Below are the code and all the weights of a small trained network. Each question names an input and a target symbol and asks about switching units off, where a switched-off unit gives its printed mean instead of its output.

import numpy as np


def w(rows, s, z=0):
    codes = np.array(rows[::2]) - 128.0
    scale = np.full(codes.shape[1], s)
    scale[-1] = z or s
    return codes * scale


def norm(h):
    return h / np.sqrt((h * h).mean(-1, keepdims=True) + 1e-5)


def f(y):
    return y / 2 * (1 + np.tanh(0.7978845608 * (y + 0.044715 * y**3)))


def softmax(a):
    e = np.exp(a - a.max(-1, keepdims=True))
    return e / e.sum(-1, keepdims=True)


def log_softmax(a):
    a = a - a.max(-1, keepdims=True)
    return a - np.log(np.exp(a).sum(-1, keepdims=True))


def net(x, mask):
    ids = ['αβγεζηθξπστψω'.index(c) for c in x.split()]
    T = len(ids)
    res = E[ids] + P[:T]
    q, k, v = (norm(res) @ M[0].T for M in (Q, K, V))
    z = softmax(np.where(np.tri(T) > 0, q @ k.T / 2**0.5, -1e9)) @ v
    res = res + np.where(mask[0], z, O[0][:, -1]) @ O[0][:, :-1]
    y = f(norm(res) @ A[0][:, :-1].T + A[0][:, -1])
    res = res + np.where(mask[1:13], y, B[0][:, -1]) @ B[0][:, :-1]
    return log_softmax(norm(res)[-1] @ U[:, :-1].T + U[:, -1])


Q, K, V, O, A, B = {}, {}, {}, {}, {}, {}
E = w([
[1,88,20,235,101],'α',
[145,146,138,76,131],'β',
[150,165,153,82,130],'γ',
[162,113,128,77,103],'ε',
[137,91,115,116,69],'ζ',
[107,78,66,114,60],'η',
[151,142,132,126,122],'θ',
[125,114,155,111,97],'ξ',
[131,140,106,135,89],'π',
[138,128,104,99,110],'σ',
[235,76,21,147,229],'τ',
[237,195,86,169,147],'ψ',
[129,182,98,129,169],'ω',
],0.021)
P = w([
[76,133,154,210,175],'0',
[233,148,76,93,128],'1',
[33,174,46,16,163],'2',
[119,69,237,51,125],'3',
[217,138,74,82,130],'4',
[64,175,20,1,142],'5',
[111,74,234,53,124],'6',
[211,137,76,78,136],'7',
[71,185,27,4,119],'8',
[112,75,238,54,128],'9',
],0.014)
Q[0] = w([
[153,137,194,196,138],'H0',
[6,94,252,89,86],'H0',
],0.012)
K[0] = w([
[79,163,132,141,111],'H0',
[113,128,173,249,165],'H0',
],0.015)
V[0] = w([
[89,120,73,163,121],'H0',
[162,19,84,106,244],'H0',
],0.011)
O[0] = w([
[221,156,99,72,109,85],'H0',
[139,10,38,116,218,255],'H0',
],0.013,0.0023)
A[0] = w([
[141,25,137,93,66,22],'N0',
[159,104,105,145,40,214],'N1',
[207,140,153,177,105,62],'N2',
[18,189,158,120,118,158],'N3',
[133,115,144,4,133,4],'N4',
[99,47,232,127,130,143],'N5',
[65,125,169,44,151,169],'N6',
[71,195,174,104,36,138],'N7',
[81,154,79,177,155,179],'N8',
[188,164,151,165,212,112],'N9',
[141,27,166,185,161,35],'N10',
[157,135,94,115,189,122],'N11',
],0.014,0.0044)
B[0] = w([
[69,168,104,132,118,193],'N0',
[111,140,198,148,168,197],'N1',
[162,123,132,139,178,144],'N2',
[99,117,89,106,91,197],'N3',
[45,122,169,193,119,254],'N4',
[247,156,61,119,137,178],'N5',
[120,139,87,181,133,246],'N6',
[127,63,124,106,151,218],'N7',
[117,148,184,142,127,177],'N8',
[137,147,114,149,87,159],'N9',
[168,238,157,68,150,150],'N10',
[175,123,172,115,90,220],'N11',
],0.015,0.007)
U = w([
[131,166,112,107,80,254],'α',
[148,141,24,181,95,161],'β',
[114,96,43,47,22,136],'γ',
[106,225,65,86,232,178],'ε',
[137,70,194,150,231,107],'ζ',
[92,161,177,117,194,99],'η',
[147,12,124,213,91,50],'θ',
[154,9,131,95,92,24],'ξ',
[101,106,180,12,94,186],'π',
[138,121,140,142,112,239],'σ',
[151,34,75,112,242,140],'τ',
[136,123,72,238,164,96],'ψ',
[126,151,113,217,71,79],'ω',
],0.011,0.0036)

Each question gives the input, a string of symbols that net reads in full, and the target symbol t.
The units are the heads (2 rows each of Q, K, V and O) and the neurons (one row each of A and B). Each row of codes is followed by its name. A weight is (code - 128) times the scale printed after its matrix; where a second scale follows, it is the last column's (O, A, B and U).
mask holds one flag per unit, heads first, then neurons. A switched-off unit (its flag False) gives its mean, the last column of its rows in O or B, instead of its output. The means were averaged over made-up inputs and are rounded, as every weight is.
A unit's drop is (log p(t) with every unit on - log p(t) with that unit switched off) / (log p(t) with every unit on - log p(t) with every unit switched off).
The circuit of an input: a set's keep is (log p(t) with only the set's units on - log p(t) with every unit switched off) / (log p(t) with every unit on - log p(t) with every unit switched off). Starting from the 12 units with the biggest drops (on a tie, the unit counted first), units are removed one at a time, each time the one whose removal leaves the highest keep (on an exact tie, the one counted first), for as long as the keep stays at least 0.8.
units of the circuit, in order: the units of the circuit, biggest drop first
k most important neurons: the k neurons with the biggest drops, biggest first
drop of u: that unit's drop, to one decimal
input β ξ α β γ ε β, target β: units of the circuit, in order -> (N5, N6)
input α ζ β τ ε, target π: 3 most important neurons -> (N6, N11, N0)
input ε τ π π ω ξ π β ε θ, target ε: units of the circuit, in order -> (N10, H0)
input β π β θ, target β: 2 most important neurons -> (N5, N6)
input ε α π α η ζ ω β τ ω, target ε: 2 most important neurons -> (N10, N7)
input π σ β η, target π: units of the circuit, in order -> (H0, N7)
input ψ ζ γ ψ ζ β ε π, target ζ: units of the circuit, in order -> (N1, N6)
input η ψ τ ζ ψ ω ω ε, target π: 2 most important neurons -> (N6, N5)
input γ γ ε α τ θ ζ ε γ σ, target γ: 3 most important neurons -> (N3, N5, N7)
input γ ε π τ β σ α ε τ π, target γ: units of the circuit, in order -> (H0, N3, N5)
input ε ω α σ η α π γ π β, target ε: units of the circuit, in order -> (H0, N10, N5)
input θ ξ σ ε, target θ: most important neuron -> (N4)
input γ γ ω ε π ω γ η ω ξ, target γ: 2 most important neurons -> (N3, N5)
input ε ε α π π ε ε, target ε: most important neuron -> (N10)
input ξ π π π, target ξ: 2 most important neurons -> (N7, N5)
input β π τ σ ξ, target ε: units of the circuit, in order -> (H0, N10)
input β τ ε β σ π ψ σ π η, target β: 2 most important neurons -> (N5, N6)
input ε τ ε ε σ, target ξ: 3 most important neurons -> (N6, N11, N10)
input τ π π π π τ α, target τ: drop of N4 -> 0.1
input π γ θ π π, target ζ: drop of N1 -> 0.4
input τ ξ ξ η γ α γ ε ε ζ, target τ: drop of H0 -> 1.3
